Both labels of each row
[ 27.3   9.7  -1.9 -46.5  69.4  32.7 -22.4 -15.8 -28.6 -11.9  28.9 -29.0
  12.1   8.2  20.9 -61.1 -17.7   1.9 -15.9  46.2  13.7  65.4  25.7  27.0] : [69]/(72)
[  8.4  26.7  -0.8  -9.4   1.6  16.2 -24.3   7.4 -37.9   3.7  22.2 -11.5
   4.7  -5.0   6.6 -35.7  -3.6  -4.2 -20.0  11.6  16.1  75.5  10.3  -5.8] : [69]/(79)
[  7.8  -7.1 -11.9  -8.9   4.6  17.6 -13.7  -4.3 -29.7   1.6  31.1 -13.6
   8.5  -2.0  11.9 -51.5   8.2  -7.9 -13.5  35.2  -8.6   7.4  12.0  27.3] : [64]/(79)
[  6.9   7.6   2.1 -12.8  -2.7  21.0 -14.1   2.7 -30.9  -2.2  36.2 -12.2
   0.8   1.4   7.7 -32.6  11.4 -10.2  -5.6  -3.6  27.4  58.8   6.3   7.3] : [64]/(79)
[ 12.4  -5.9  -0.9 -28.3  33.0   3.8  12.6  -9.1 -10.4   0.3  50.1 -14.7
  15.6  12.6  10.3 -56.1   0.9 -13.6 -11.7  10.4  24.8  40.7   7.1  22.3] : [64]/(72)
[ -4.6  -1.3  -1.0 -16.5 -13.7  24.0  -9.8   5.3 -17.2   7.9  30.6  -1.8
   4.3  -0.5   8.4 -31.6  11.4  -5.2 -10.2  -2.5  21.5  39.5   4.8   9.3] : [64]/(79)
[ 10.2  10.3   4.6 -46.0  18.0   3.1  11.5  -3.0 -22.5   9.7  71.6  -6.9
   8.5  -2.8   9.0 -37.2   0.0  -7.4  -9.7  20.4  33.4  62.3   4.8  10.8] : [64]/(72)
[ 17.7  38.1   2.1 -27.5  -0.5  24.0 -23.9  12.2 -52.4  22.0  46.7 -13.8
   8.3  -5.7   5.3 -58.2  -0.9   1.3 -27.3  71.3  37.0  75.4   9.7 -15.0] : [64]/(79)
[ -3.1  11.1   0.8   5.6 -17.4 -11.2 -11.1  16.1 -15.3  22.1  28.2   4.5
   0.3  -7.7  -4.1 -28.4   1.6  -4.7  -5.1  35.9  -5.5  11.2   1.4  -3.9] : [64]/(79)
[ 15.7   9.6   5.1 -55.6  25.0  20.2   4.7   4.7 -27.0  11.8  64.8  -9.7
  10.3  -2.4  14.7 -56.0  -9.6  -1.0 -12.7  51.5  28.8  60.1  10.8   8.6] : [64]/(72)
[  9.8   7.5   1.8 -11.3   0.1  20.9 -27.6   7.2 -18.9  10.7 -12.5  -9.4
   8.0   0.4  10.1 -40.1  -1.0  -7.7 -15.6  31.1  19.7  52.9   9.1 -10.8] : [69]/(79)
[ 15.3   3.5  -7.5  -9.8  15.4  17.6  -2.3   7.5 -19.1  -7.9  37.8 -21.9
  11.3  10.2   0.8 -31.2   3.2  -3.1 -23.5  67.9  27.2  23.1   1.5 -14.2] : [64]/(71)
[ 12.7   4.6  -2.3 -20.7  -9.0  26.7 -13.6   9.4 -19.7   2.2  23.0  -6.3
   8.8   7.0   8.9 -32.2   0.8  -6.1 -15.7  36.7  26.9  39.5   1.6  -8.3] : [64]/(71)
[ 13.3  -0.7   0.4 -28.2  28.6   5.5  -6.4   0.3  -2.3  -0.4  21.9 -11.3
   7.8   5.0   2.7 -31.9  -4.6  -7.8  -4.5  28.5   0.9  42.4   8.0   2.3] : [69]/(72)
[  9.7  11.3   3.5 -30.0  21.6  -6.3  -2.5   1.8 -19.3   6.7  58.0 -10.0
   8.7   0.7   6.7 -38.4  -1.7 -12.2  -6.8  15.1  22.1  69.3   8.8  -1.3] : [69]/(72)
[ -0.3  20.6   5.8  -7.0 -29.6   0.5 -24.5  11.8 -31.5  17.6  17.2   3.1
  -0.6  -8.3  -1.7 -20.5   7.4  -3.2  -6.4  -2.6  28.1  52.2   0.6 -13.6] : [64]/(79)

Both labels of each row
[ 35.0  -3.7   2.0   2.7  -4.1   0.9  -4.9  -4.8 -23.9  -1.1  -2.2  12.8
  27.4   0.6  10.9  -8.6   5.0 -10.4   0.0   3.5 -12.3  -7.4 -11.1  -4.6] : X/makoz
[ 24.9   4.9   7.6  -5.6 -15.2   0.0  -0.7 -16.6 -11.5   6.4  -5.2  -8.6
   3.6  -0.5   8.1  -6.0   0.8 -24.0   0.8   6.3 -35.6 -11.5 -14.1 -12.0] : E/baz
[ 21.4  -4.8  -3.1 -10.4  -5.8  -9.6  -5.1  -5.2  -2.9   2.7 -19.1  15.0
  14.7   2.8  -4.5   8.3   7.0  -8.3   2.8   3.5   4.7  -5.2   2.6  -7.6] : X/makoz
[ 30.3  -4.7  -0.5 -12.3  -5.7  -7.3 -11.5  -4.6  -7.9  -1.6  -4.7  20.4
  39.9   1.2   0.2   8.5  12.5  -4.7  11.8   3.4 -11.0  -5.6   2.9 -12.4] : E/makoz
[ 10.1   3.4   3.0 -22.5  -5.2   3.5  -2.9  -6.3   2.2  14.2  -4.8   1.8
  -8.6   8.0  -2.3  12.9   7.0 -10.9   0.7   5.7 -16.1 -11.7  -7.0  -6.9] : E/baz
[ 14.6  -5.9   2.9  -9.8  -5.9  -4.5  -3.6  -4.0  10.6   5.0  -1.3  17.9
  -1.7   6.3 -11.6  -5.9   3.0  -2.2   8.2   5.4 -24.6  -4.6   1.6  -5.4] : E/Daluf
[ 10.3  -0.6   6.6  -2.5  -6.8  -1.1 -10.9  -7.8   5.3   0.4   0.1   7.1
  14.9   4.6   2.1  -8.3   6.0  -7.3  11.4   4.8 -33.6  -6.9   4.6  -7.0] : E/Daluf
[ -2.6   1.4   4.9  -4.2  -1.7   2.9  -2.2  -9.7  -3.2   1.4  -0.4  -3.1
   0.5   5.3  -5.6  -2.2  -0.6 -13.4   5.6   5.4 -15.2 -10.3  -9.5  -6.9] : N/baz
